Every row comes from one small tree of marks. The marks that hang from a mark follow it in brackets, in the order of their numbers. Every link used is in the known rows. Which tree was each row made from?
Each row is shifted at random along 4 fixed directions that mean nothing.
Known rows:
k445{k273{k244{k161{k766}}} k694{k770}}: [ -8.3  19.4   9.9   2.1 -24.1 -19.1  -0.5 -49.2  13.1  37.1   1.1 -10.2
  -5.7  20.2 -11.5   9.0  20.6 -13.2   2.1 -25.9   2.6 -34.7   6.2  19.7
  17.2 -16.0  16.3 -16.7  -4.4   8.2  -1.8  -8.9 -43.5   6.4 -26.6 -21.2
  -6.8 -42.2  -0.4  -5.7  -7.0   9.0]
k37{k600{k554} k766 k770{k694}}: [  0.0  -6.8  19.0  21.3 -21.1  -4.3   3.5  -1.3  23.8  -4.9 -16.1  10.3
  -1.4   5.5 -10.9  -8.2  21.4  15.5 -15.6  15.5 -16.7 -12.6 -20.2   3.1
   3.4   7.8   8.4  -4.0  -5.5   4.4  -7.1  20.4  -1.8   1.2  -8.0   5.3
 -10.0  -3.9  29.3  -2.9  -7.9  -9.8]
k445{k273 k694{k770{k600{k37 k554 k774}}}}: [  0.7  -6.3  14.7  -7.0 -16.1 -30.8   2.7 -33.4   7.2  10.9  15.3  -7.1
 -30.9   5.5  -7.5  -4.7  35.6   7.5  11.5  -9.9  14.3 -40.7  17.1  20.3
  12.8 -39.8   7.6 -11.6  -4.4  20.5 -21.7   6.0 -22.5  -4.7 -32.8 -45.0
 -24.9 -22.7 -34.2  -6.7  22.0  10.9]
k694{k445{k273{k244}} k770{k600}}: [-48.3  -3.7  17.2  24.5  41.9 -26.5  13.4  12.8  36.6   5.0  -2.2  -0.7
 -29.8  -2.8   3.7 -14.0  31.8  29.6   0.5 -22.6  -8.2   5.0 -29.6  25.0
 -16.8  -2.5   6.2 -32.2 -14.7  16.7   3.3  10.7  -8.1 -17.7 -33.6  -4.2
 -12.5 -11.2  14.4  -1.8  15.9   8.1]
k774{k600{k37 k554{k273{k244{k25}}}}}: [-16.6  20.7  13.4   3.6 -13.8   2.5   7.5 -44.7  16.1 -11.1   7.4   8.1
 -11.3  14.9 -19.7  -1.3  19.9 -15.4 -18.2   5.6 -12.0 -16.5   0.6  36.7
  -8.5   9.6  23.3   8.6  -7.4   3.2  -8.3   0.0 -18.2   1.6  -8.7 -20.5
 -27.3 -42.4  26.4  -7.5  -3.7  25.0]
k25{k161{k766{k554}} k774{k600}}: [-10.1   5.3  25.8   5.7   3.5 -15.2   8.3 -27.1  20.8  26.8  -3.6   2.2
 -12.2   7.5   9.3  11.9  12.4  13.3 -19.8   1.1 -21.5 -13.4 -32.7  25.8
  -3.6   6.0  12.7 -21.7  -7.7  34.5 -10.0   2.1 -18.1   3.7 -15.4   7.0
 -28.3  -4.7  30.1  -3.6  20.6  13.5]
k244{k25{k161{k774} k445} k273}: [ 17.3  26.7  -2.6  29.9 -38.3  33.5  -4.7 -40.0  46.6 -17.9 -12.4  18.9
 -19.8   1.8 -53.7 -23.2  26.8 -13.8 -11.5 -13.5  -6.3  -4.1  10.8  32.4
  -7.2  -9.9  17.0  22.5 -19.5 -35.1  -8.5  13.6 -15.3  -4.7 -11.1  -3.5
  -4.4 -40.9  16.9  -0.3 -27.7 -10.1]
k766{k161 k554{k37{k770} k273} k600{k774}}: [ -2.4   9.2  41.8  39.3  -1.9   3.1   2.9 -19.8  49.3 -17.9  -0.7  17.2
 -37.7   6.7 -40.2 -38.1  26.2  24.8 -18.5   7.1 -13.1 -24.4 -30.2  35.3
 -12.3 -11.3   3.4  -7.9  -7.9 -14.3 -12.6  38.8  -8.5 -11.2 -18.8   4.8
   0.5 -23.0  17.6   7.9   0.9  15.4]
k25{k445{k273} k774}: [-18.0   9.2  -7.9  17.1   5.5  11.1  -3.6 -22.4  34.8  -5.6 -13.7  12.5
  -2.3  -2.8 -21.3  -8.0  15.6   2.8 -11.6   1.9 -22.7  -1.0  -0.3   8.1
 -23.6   9.9  15.2  -0.8 -19.5  -1.9  -8.1   4.0 -25.6  -3.4  -6.1  12.2
 -26.7 -31.9  37.4  -5.5  -7.4   2.8]
k244{k25{k161} k273}: [-29.8 -13.3  -4.9   3.0   1.3  -9.0   9.5  -5.1   2.4  20.7 -22.3  10.5
  19.8  -8.2  31.6  18.4  -8.7   0.5  -1.7  27.8 -11.2 -15.7   1.8 -22.3
 -35.4  46.1  20.8  -3.3  -5.1  40.7  14.4 -21.0 -19.4  10.5  12.7   0.9
 -19.5  -1.3  52.2 -20.0   8.1 -15.2]
k273{k244{k25{k774} k161} k445{k694{k770{k600}}}}: [-23.9   7.2  11.6  -1.2   1.2 -15.3  -3.2 -21.6  21.4   4.3 -10.6  -9.1
   0.0   7.6   6.0   3.6  26.5  -3.4   3.4 -21.4  -3.2 -20.3  -2.0  23.3
  -3.2  -1.0  15.4 -24.0 -19.7  22.7   4.5 -13.8 -21.1  -3.5 -22.5 -14.7
 -28.9  -1.6  12.6 -10.3   7.4 -11.0]
k25{k161{k766{k554 k600}} k445{k694} k774}: [-16.8   8.8  -2.3 -18.9  -8.0 -26.0 -13.2 -55.0  -2.4  38.7  -7.7  -0.1
  25.8  25.4  31.3  33.8   8.7  -0.2 -18.4   5.2 -20.2 -45.0  -9.4   7.8
 -11.6  24.0  20.2 -31.9   0.3  48.1  -4.7 -33.9 -63.5   5.4  -0.5  -2.1
 -36.5   4.0  27.1 -18.4  31.0  12.9]
k770{k600{k554 k774} k694{k273{k445}}}: [  6.3  -6.9  -2.2  12.4 -11.9  -2.5   4.5 -17.9  24.6 -19.9 -15.8  14.5
 -15.1   7.3 -17.9 -13.7  28.5   8.7   0.7  -2.7   8.2  -4.1  13.0  14.3
  11.3 -16.0  11.6  -3.5  -3.7  -9.6  -9.6   4.0  -6.2 -16.0 -15.1 -21.0
 -10.7 -15.1  -5.1  -9.0  -8.8  -1.5]
k273{k244{k25{k161{k774}}} k445}: [  5.6 -27.3  11.1  12.0   6.4 -15.8  21.1  24.4  20.0  -6.4 -34.2  18.6
 -13.9 -24.2  20.8   1.0  13.7  26.4  24.1 -27.4   2.4  13.5  -2.1 -17.4
  -7.3 -21.6   6.7   2.1 -16.2   4.7  28.8 -18.1   0.4   1.0  -1.1   9.4
  11.6  37.2   2.5 -18.8  -2.2 -14.9]
k445{k694{k273{k244{k25}} k770}}: [  5.8   6.0 -15.9   9.6 -34.1   7.4  -2.4 -31.8   6.7  -6.1 -21.6  12.6
   4.1  12.2 -23.9   2.4  16.9 -15.5   7.4 -21.8   6.5 -14.2  37.2  -4.3
   5.7 -15.9  21.7  13.5  -7.0 -13.8   7.3  -8.9 -35.0   4.2 -13.2 -17.1
   9.0 -39.1   4.3 -19.2 -20.1   6.8]
k774{k600{k37{k766 k770} k554{k273}}}: [ -6.0   4.6  18.6  -4.7  -9.1 -16.0   7.3 -40.8   2.5  14.2  10.0   1.7
  -0.9  14.2  -3.5   9.5  16.9  -7.3 -14.0  16.7 -15.4 -39.4   1.1  13.9
  -0.8   8.6  18.7  -8.9  -8.6  22.1 -11.0   8.5 -32.0  12.3 -10.3 -22.7
 -24.3 -25.6  22.3 -10.3   4.9  16.7]
k37{k770{k600 k694{k273 k445}}}: [-55.0  12.1  -3.9  19.2  11.8  -6.9  -9.6 -14.5  33.5   4.7   3.4  -5.0
   9.4  26.1  -4.3  -7.0  20.8   1.2 -36.9  23.3 -16.1 -17.1 -26.8  34.4
 -21.0  40.7  16.7 -34.8  -0.7  24.4 -17.9   5.9 -23.2 -19.4 -26.2  -9.7
 -42.8 -27.9  47.6  -0.6   1.9   4.4]
k244{k25{k161 k774{k600}}}: [  4.5   5.3  19.2   8.9 -13.1   2.4   8.3 -21.0  23.1   0.8  -7.3   2.5
 -16.6  -2.3 -12.5  -0.7  15.5  -1.2  -8.7  -0.3  -7.5  -9.9  -7.7  21.9
   0.9 -10.3  13.9   3.4 -18.7  12.8 -10.6  -0.5  -5.1   2.7 -18.7  -8.6
 -18.5   0.4  23.4  -6.3   7.1 -11.2]
k161{k766{k600{k774}}}: [  0.1 -19.0  16.4  11.8   2.5 -23.4   7.2  -7.9   4.5  19.5 -16.9  12.3
   2.2  -3.5  11.3  15.6   5.2  21.7   2.6   7.7  -5.3 -13.9 -15.0  -9.8
   1.4   0.4   9.0  -5.1 -10.4  13.6   6.9   0.6  -0.4   2.5  -3.9   5.3
 -14.9   3.0  15.7 -14.2   6.3   0.8]
k244{k161{k766{k554} k774} k273}: [  6.2   9.6  21.6  14.0 -13.9 -21.8   9.5 -35.5  19.7  41.9   0.1   5.4
 -18.3   4.4  -0.5   2.6  16.6  12.6  -4.4  -6.4  -2.1 -24.3  -6.9  20.1
   3.0  -4.6  13.0 -16.9   4.0   7.5   4.5   8.4 -17.6   5.6  -9.8  -6.8
 -12.0 -26.3   4.8  -2.1   1.1   3.5]
k25{k161{k766 k774{k600{k37}}} k445{k273}}: [-16.3   2.2  11.1   7.3  -5.8  -4.5  13.1 -23.3  24.0  17.9  -7.9   8.6
   3.8   2.6   3.7  11.5   9.2   4.8  -3.8  -0.8 -16.4  -5.7 -22.1  10.3
 -20.3   9.5  14.4  -3.8 -15.4  18.3   3.2  -3.5 -16.1   3.3  -6.9   6.5
 -32.4 -13.3  26.7 -10.1   0.9   5.9]
k770{k600{k554{k37{k766} k273{k244}}}}: [-12.1  14.1  29.8   4.5   8.9 -27.0  15.7 -38.2  23.9   9.0  19.7   1.2
 -41.4  11.3 -15.2 -15.1  34.8  15.4 -13.3  -1.7  -6.8 -21.2 -11.0  40.8
  15.1 -22.9  12.2 -24.9 -11.1   1.8 -15.5  11.0 -22.7  -5.3 -27.4 -21.9
 -16.2 -19.0  -2.5   2.1  12.5  26.3]
k770{k600{k554{k37{k766}} k774}}: [ 11.2   1.0  13.2 -10.5 -12.4 -12.7   0.8 -44.8   4.2  -1.9   5.1   3.7
 -10.3   9.6 -12.9   6.8  20.3  -0.6 -12.3  22.7  -6.2 -36.1   7.9  12.3
  14.5  -6.2  14.6 -13.1 -13.7   7.1 -18.5   6.3 -20.4   3.8 -10.9 -18.1
 -36.6 -16.8   2.5 -10.0   5.0  16.9]
k445{k273{k244{k25}} k694{k770{k600{k554}}}}: [-15.4   5.8   5.5   5.2 -23.9  -6.3   0.9 -24.7  10.7  -5.6 -13.6   5.3
  -1.4   6.5  -5.7  -2.1  22.3   0.4   7.1 -11.8   0.5 -19.6  15.6   3.9
  -9.6  -1.5  19.0   2.5  -8.9   9.6   3.0  -6.3 -25.0   0.9 -11.1 -22.2
  -9.9 -29.7  10.0 -14.5   3.7   8.3]
k770{k600{k37{k766{k554}}} k694}: [-14.1   0.4  16.7  11.4  -2.1 -23.8   9.5 -19.8  17.3  15.2   1.6   1.3
 -13.9  14.8   1.4  -6.2  26.8  19.2 -14.8  14.7 -11.4 -23.8 -23.9  29.1
  11.7  -1.6  11.5 -26.5   5.4  22.5 -14.7   9.6  -8.1  -3.5 -19.9  -6.1
 -21.8   3.2   7.4  -4.5   9.8   1.1]
k770{k600{k554{k37}} k694}: [ 12.6  -4.0   8.7  -7.4 -29.5  -5.4   8.7 -40.3   2.3 -15.5  -7.2  13.2
  -7.4  13.2 -13.6  -2.3  17.5  -0.1  -5.1  18.7   3.1 -24.5  23.8   5.5
  16.6 -11.9  15.8  -1.5  -3.0  -7.9 -10.8  -8.0 -31.4   0.5  -9.1 -25.0
  -9.3 -11.9 -14.2 -18.1   6.9   9.1]
k445{k273{k244{k25 k161{k766 k774}}} k694}: [ -0.2  11.9   9.1  11.5 -39.5 -10.9   4.3 -26.1  16.7  28.1 -14.3   2.3
   7.0   3.5  -3.3   6.9  10.4  -0.5   9.3 -15.5   3.7 -15.4  -0.1  -0.8
  -2.9  -8.6  16.4   1.5  -5.1   1.2  14.3 -13.3 -12.0   8.7  -3.5  -2.3
 -16.0 -21.5  18.0  -8.3 -19.5  -7.9]
k37{k766{k554 k600{k774}} k770{k694{k445}}}: [ 12.2  -4.8   7.7  11.1 -13.0 -24.9  -8.0 -21.4  11.9   7.8  -8.7   5.8
  -2.1  18.0  -5.2  -1.2  30.6  11.7  -6.5   0.5  -5.6 -41.2  -9.6   9.6
  15.8 -10.2   8.2 -30.5  -0.8   5.2  -5.3   5.6 -27.4  -2.2 -17.1 -12.2
  -8.1   2.9   2.4 -10.8   2.4  -3.3]
k766{k554{k37{k770}} k600{k774}}: [ -6.6  -7.1  26.2  12.4   5.9 -12.2  -3.3 -19.6  19.3 -10.7  -2.5  11.4
 -11.8   2.7  -6.8  -9.2  16.1  18.4 -14.6  20.8 -17.9 -36.7 -15.0  13.5
  -9.7   2.8   8.5 -15.3  -7.0  11.4  -7.7  16.8 -21.3  -0.5  -8.8  -0.9
 -19.2 -11.2  13.2  -7.0  16.4  18.9]
k554{k37{k766} k273{k244}}: [-18.9  -3.5  13.0  17.8  13.9 -13.6  18.7  -6.9  24.2   5.5  -7.9  16.0
 -17.3  -2.8  -7.6  -9.8  13.2  20.0  -4.7   2.6 -16.5   1.8 -15.1   1.0
  -6.9  -4.9  11.5 -12.8 -14.3  -3.3   6.0   8.1 -14.0   2.9  -6.8  15.4
  -7.6 -11.9  26.3  -5.8  -6.5  13.5]
k600{k37{k770{k694}} k554{k273{k244 k445}} k774}: [  0.8 -20.2   5.0  -2.4  -7.5 -16.5   4.1 -16.1  14.7 -16.6 -10.9  14.9
  -8.6   3.2  -1.9  -5.3  25.2  -0.7  11.5  -7.1  -1.0 -19.8  16.7   0.9
   4.1 -16.6   8.3  -9.2 -11.2  -0.8   2.5  -8.2 -27.7   0.3  -9.5 -20.4
 -11.9 -17.0 -12.4 -15.9  -7.7  15.6]
k770{k600{k554{k273{k244{k25}}} k774} k694}: [-10.0 -24.3  19.8  12.2  -5.6 -31.1  19.9  15.8  17.1   1.8 -13.9  13.2
 -23.7 -11.2  15.8 -10.6  21.8  30.6  14.2   1.6  12.8   1.0  -8.0  -3.1
  -2.3 -15.3   5.3  -9.0  -5.4  12.7   7.7  -8.4  13.7  -6.7 -11.1 -14.8
 -13.0   7.9   1.3 -10.0  12.8  -7.3]
k600{k554{k37{k766 k770} k273}}: [ 13.9  -4.7  15.5  10.2 -15.0  -9.2  14.1 -22.2  14.1  -1.1  -2.6  17.2
 -21.3  -2.8 -18.5 -11.5  22.4  12.6  -2.0   7.4  -7.9 -23.5  12.4  -7.4
  -1.0 -16.7  12.0   0.7 -12.0  -8.2  -0.8  18.1 -33.9   9.6  -5.3  -6.0
   8.0 -20.2   5.3  -7.4  -5.2  12.2]
k554{k37{k600{k774} k766 k770{k694}} k273}: [ 27.8 -16.0  20.5  -0.8 -28.8 -15.6   8.7 -23.9   7.0  -3.2  -7.6  14.8
  -4.9   2.7 -19.1  -9.1  15.8   6.0  14.1  14.4   4.0 -36.0  17.8 -18.6
  19.2 -28.9   5.6  -9.0 -19.4 -15.0  -6.1  11.9 -19.4  13.0 -11.5 -22.2
  -8.2 -14.8  -7.0 -13.2  -6.1 -10.5]
k774{k600{k554{k37{k770{k694}}}}}: [-39.4 -19.9  27.0  28.7   7.7 -22.4  20.2  28.7  33.6  -1.6   0.5   6.4
 -23.2  -5.8  13.4 -19.6  22.2  37.7 -23.3  24.0 -19.3   5.3 -48.6  16.7
 -17.0   7.5   4.1 -17.3   2.7  28.8  -5.1  13.4   4.5 -10.3 -15.9  13.4
 -19.5  17.3  30.4   2.9  21.1  -1.1]
k161{k766{k554} k774}: [ 15.2  -0.5   7.5  17.0 -21.3   3.1   2.9 -21.5  15.6   5.1 -24.5  24.2
   3.1   1.2 -10.8   7.2   5.6  15.9  -8.3  -1.8 -13.9  -3.9  -4.3  -6.8
  -7.4   2.9  14.3   6.6  -4.6  -9.2   7.1  11.9 -14.0   7.9   6.4  21.4
 -10.6 -24.8  19.2 -12.7 -12.7  17.4]
k445{k273{k244{k25}}}: [ -1.4  14.9   7.4  15.6 -10.9  -3.3   6.2 -29.4  22.2  -1.9  -2.5   5.5
 -21.4  -0.4 -25.1 -12.7  23.4  -3.8   2.6 -13.2  -1.3 -16.1  13.6  20.2
   7.4 -20.0  16.7   6.4 -10.4 -11.5  -3.7  -2.5 -19.9   1.4 -17.4 -19.8
   3.2 -31.8   9.0  -5.9 -12.8   3.2]

Which tree is each row?
[ -9.0 -12.6  30.8  18.2  -2.0 -11.9  24.5  -0.2  17.6   3.9 -12.6  15.9
  -7.9  -1.7   3.2  -4.9  10.0  22.3  -6.3  17.6 -16.0 -11.5 -20.3 -10.8
 -17.5  10.4  10.4  -7.9  -8.8  14.0   9.5  12.6 -13.9   7.3   0.3  10.3
   1.9   6.9  38.2  -8.7   2.3   2.1] -> k774{k600{k554{k37{k766{k161} k770} k273}}}
[-26.5  10.3  19.5   3.3  -6.2 -13.0   0.6 -34.9  21.7  25.1   5.2  -1.6
   0.3  23.6  -1.4   9.2  16.3   5.0 -25.2  16.4 -13.1 -31.4 -24.0  23.6
 -19.5  27.3  16.3 -21.4 -12.0  28.5  -7.6  19.9 -16.4   1.3 -18.1  -5.5
 -53.5 -25.5  30.6  -6.2   7.0  24.5] -> k694{k770{k600{k37{k766{k161{k774}}} k554{k273}}}}
[  7.3  -2.9  -4.1  13.4 -19.3  12.3   3.0 -18.4  15.3 -27.7 -29.6  20.2
   7.3  10.8 -25.0  -4.9  14.7  -0.3  -0.9   1.0   0.0   0.6  13.0  -1.6
   3.9   1.2  14.1   1.6  -9.4 -24.0  -1.7  -2.6 -14.8  -7.9  -6.3  -4.4
  -0.5 -12.6   9.0 -18.9 -15.7 -10.6] -> k770{k600 k694{k445}}
[ -6.3  14.9  17.9  13.5  11.9 -22.9  -1.9 -37.5  24.5  17.2  -0.6   4.9
 -12.1  19.7  -5.5  -5.6  24.5  14.5 -14.7  -1.8 -10.5 -38.9 -22.2  28.7
   2.0   2.4  12.7 -29.2  -1.4  12.7  -8.4   8.4 -24.6  -5.9 -10.8  -7.3
 -13.1  -2.4  27.1  -2.5   3.5   3.6] -> k37{k766{k161 k554{k273{k445}} k600{k774}}}
[-18.5  -6.9  36.7   7.9  -2.6  -9.0  15.2  -7.3  25.7  -2.8 -10.7   6.2
  -5.0  -4.6   5.3  -2.2   6.5  11.0  -1.3   7.8 -15.5 -11.4 -16.9   3.3
 -20.7   9.7  10.8 -11.0 -12.7  12.8  14.5   3.3  -9.2   6.7  -4.1   0.7
 -26.4 -13.3  23.9  -9.2   5.2  15.7] -> k445{k273{k244{k161{k774{k600{k554{k37{k770}}}}}}}}
[-13.7   1.3  20.7  17.6   9.0 -25.6   7.7 -19.8  11.6  25.2  -6.7  10.2
  -7.6   7.8  12.0   7.2  14.3  27.9 -15.1   4.8 -16.0 -20.1 -27.5  15.0
  -4.1  10.2  13.8 -14.9   5.2  21.2   2.6   5.8 -18.7  -1.0  -5.8   7.1
  -5.1  -2.7  22.5  -7.4  16.8  12.9] -> k161{k766{k554 k600}}
[ 46.4  -5.5  26.7  42.6 -52.2  16.1  12.2  -3.8  41.8 -17.4 -31.5  24.6
 -22.4   5.3 -49.4 -28.0  29.7  19.9   4.3 -15.6   4.9   3.2  -1.4   2.6
  20.6 -38.1   2.8  16.8  -8.0 -43.1   2.8  37.6  14.2  -4.0 -18.2   1.6
  25.2  -7.6  -2.3  -1.7 -35.7 -13.4] -> k37{k600{k554} k766{k161{k774}} k770{k694{k273}}}
[  7.3 -13.3  14.6  14.3  11.8  -9.0  11.5 -15.0  17.6 -20.7 -19.3  28.2
 -16.5  -5.3  -8.5 -12.2  19.1  23.5  14.3  -8.0  -4.4 -13.3   4.3   0.7
 -12.3 -14.0   9.2   2.0  -7.3  -7.7   8.0  12.6 -11.2  -4.3   3.4  -2.9
   3.1  -6.8  -2.0 -14.9   2.4   7.0] -> k766{k554{k273{k445}} k600{k37 k774}}
[  8.9  -9.2  -4.8  23.8 -13.4  -1.8  13.1  -8.4  26.1 -11.5 -17.7  18.4
  -9.5   3.2 -23.0 -21.1  28.4  10.7   5.6  -4.1  -5.4  -8.2  12.3  -5.0
  11.5 -24.1  12.1  -6.6 -10.1 -20.4   5.4  12.2 -28.2  -1.0 -14.0  -1.6
  18.9  -5.5   2.0  -9.8 -25.6  -9.5] -> k554{k37{k766 k770{k694{k273{k445}}}}}
[-53.6  -6.3   9.0  17.8  22.6 -32.5  11.1  16.0  29.7   2.7   5.4   3.9
 -14.6  -8.6  20.5 -20.1  26.2  27.3  -4.1  -3.2 -13.9  -8.4 -23.8  10.1
 -30.7   1.0  10.1 -23.7  -6.1  27.1   6.8  -8.9 -24.9  -8.1  -9.3   3.3
 -13.3   9.0  32.0  -0.4  11.3  -3.2] -> k554{k37{k770} k273{k244{k25} k445{k694}}}
[-17.7   6.7  29.2 -11.4   5.0 -20.4  -4.9 -49.8  10.6   8.2  13.0  -1.1
  -2.3  19.4   1.4   1.0   9.4  -1.1 -19.0  32.5  -9.2 -62.0  -2.0  19.2
 -11.6  19.5  13.4 -35.6  -6.4  28.9 -19.3   0.2 -44.6   3.5 -13.9 -26.9
 -38.2 -28.1  19.8  -8.9  22.4  24.6] -> k766{k161 k554{k37{k770{k600{k774}}} k273}}
[ -0.2  -1.9   1.4  -0.7 -12.5 -11.3   8.4 -28.1   9.7 -13.8 -17.6  12.3
  -5.5  12.7  -8.1  -2.0  24.5   1.1  10.8 -12.6   5.3 -10.3  21.4   4.0
   9.0 -11.2  14.6 -12.1  -4.5 -10.8   2.8 -18.0 -30.7  -6.8 -12.2 -27.7
   0.2 -17.5  -9.3 -19.8  -1.8   8.4] -> k770{k600{k554} k694{k445{k273{k244}}}}
[ 17.0 -10.3  21.0  20.0 -24.2   1.2   5.9  -9.8  23.6   0.1 -16.1  12.6
  -7.7   1.4 -15.7  -0.2  18.9  10.9  -8.3   4.0 -13.2 -16.0 -11.1   1.7
  -2.3  -5.1   8.0   4.9 -10.1   0.0   3.3  21.0  -4.2   6.4  -7.5  12.7
  -8.6   1.4  13.5  -7.9 -18.9   8.7] -> k600{k37{k766{k161{k774}} k770} k554}
[-11.4   0.0  14.0  -3.9  14.7 -17.1   0.1 -30.4  20.3 -11.3  -2.1   6.2
 -21.2   7.9  -8.1  -3.4  29.5   2.7   1.9 -19.4   0.1 -19.8   8.9  23.1
   2.9 -10.7  11.9 -18.5 -21.2   3.2  -6.0   3.7 -26.3  -7.3 -22.2 -28.0
 -23.2 -33.5  -5.7 -10.4   9.2  25.7] -> k694{k770{k600{k554{k273{k244 k445}} k774}}}
[-21.8  14.1  -9.7  10.2   2.6  -4.6   1.3 -22.8  18.1  -4.0  -6.8   6.2
  -1.9   4.9  -9.8  -0.3  20.3  -6.4  -3.8  -8.2  -7.7 -12.0   7.3  10.7
 -15.5   9.5  20.0  -6.3  -8.7  -0.2   4.4 -12.8 -30.5  -3.0  -7.6 -10.0
 -11.8 -29.3  30.0 -11.1 -12.2   4.7] -> k694{k445{k273{k244{k25}}}}
[  7.2   7.5   5.3  18.5 -12.9   9.2   6.1 -20.6  35.2  -1.6 -20.9  14.7
 -16.2  -4.3 -19.3  -0.2  26.3   0.0  -1.7 -25.1 -14.0   7.5  -8.3  17.2
  -1.4 -13.4  12.8   4.7 -27.0  -9.0   6.7  -6.4 -18.2   0.3 -13.8  15.6
  -2.5 -12.2  17.7  -5.8 -16.0   1.9] -> k273{k244{k25{k161{k766} k445 k774}}}
[-19.5  -1.0  -2.2  11.1  -9.5   0.0  -5.2 -22.4  21.5   0.1 -11.3   5.3
   8.1  16.2 -12.4  -1.8   7.5  -1.2 -16.8  25.5  -2.1 -13.2  -3.9  13.7
  -0.5  16.3  14.8 -12.8  -4.7   8.7 -17.5   2.5  -1.8  -9.9 -16.7 -12.2
 -42.0 -29.3  27.2  -8.5  -5.0   1.3] -> k770{k600{k774} k694{k273}}
[-27.8   2.7   7.2  16.4  -2.9 -12.3   5.6  -6.0  29.1  19.1 -22.8  11.3
  13.2   4.1  10.7   5.4   4.7  14.5  -1.9 -17.0 -11.0   8.4 -25.3  -1.3
 -22.4  14.5  13.0 -13.5  -7.2   6.7  19.0  -9.2  -9.4  -2.2   5.6  24.5
 -25.4  -9.9  39.0  -6.5 -16.3  -0.6] -> k554{k273{k244{k161{k766 k774}} k445{k694}}}
[-10.3  -2.6 -10.9   6.2  14.3 -15.5   6.0 -20.3  13.1   8.5  -5.6   5.5
 -12.9   5.9  -3.1   1.7  23.9   3.7   0.6 -17.7   1.5 -16.7  20.2   7.0
   2.9 -11.2  16.7 -11.2  -6.2   7.1   1.4   0.2 -41.1  -4.3 -22.0 -19.7
   3.6 -20.8   0.5 -13.3   0.6   6.1] -> k694{k273{k445} k770}
[ -9.3  17.8  -4.4 -15.3 -15.3  13.7  -6.9 -62.9   5.7 -15.0 -15.9  16.8
  37.5  27.8 -11.9  23.4   1.9 -29.5 -16.4   7.2 -28.4 -19.4  10.5   8.1
 -14.1  35.8  29.7  -1.0 -20.8  -2.9   4.1  -6.4 -33.8  13.5  14.0  -2.8
 -53.6 -44.7  43.2 -24.4 -22.8  36.5] -> k161{k774{k600{k37{k766} k554{k273{k244 k445}}}}}
[ -1.4  -7.1   1.4  19.0   0.2 -23.0  16.3  -2.3  24.2   1.3  -9.9   9.3
 -30.3   0.3 -11.7 -17.2  32.4  16.8  15.2 -29.8   8.6   2.6   5.9   9.4
  17.2 -40.6   5.8 -15.3  -1.5 -16.3   3.2 -10.9 -20.7 -10.9 -25.8 -15.8
  18.4  -2.7 -16.1  -8.7  -5.9  -6.3] -> k770{k694{k445{k273{k244}}}}
[-15.1   9.9  -5.9  19.8  -3.9  -3.7  -6.2 -17.0  29.7  -6.0  -3.3   2.5
 -16.1   8.9 -22.0 -14.2  31.8   5.5 -13.6 -22.8  -7.7  -9.6  -3.4  26.4
   2.9 -16.4  12.3  -5.5  -5.5  -1.1 -14.5   8.8 -28.9 -11.5 -22.6  -2.1
  -4.9 -16.6   9.6  -1.0  -5.1  -2.5] -> k273{k445{k694{k770}}}
[ -7.5  22.3  -7.0   7.4 -14.3   1.8   5.8 -41.1  22.7  -8.6   0.9  16.5
 -13.0   9.4 -22.8  -7.4  30.5  -5.5 -16.8   1.5 -15.9 -14.8   6.6  16.9
 -11.1   4.3  22.4   0.3 -12.8 -12.5   1.2  -2.6 -41.9   2.4   0.1   0.6
 -12.2 -33.8  27.2  -6.0 -14.7  18.8] -> k600{k554{k37{k766} k273{k244{k25{k445}}}}}
[ -6.2  -7.2  19.2  11.0  -1.7 -12.6  -0.8 -17.8  14.6   4.6 -11.9   6.5
  -4.8   8.9   2.9   8.5   9.9  12.4 -17.7  17.2  -6.8 -23.3 -18.7  11.4
  -4.9  14.4  10.0  -6.3   0.3  19.5  -5.3  -0.8  -5.2  -6.6  -5.7  -0.8
 -21.5   5.8  26.0  -9.2   9.8   7.4] -> k766{k161 k600{k554 k774}}
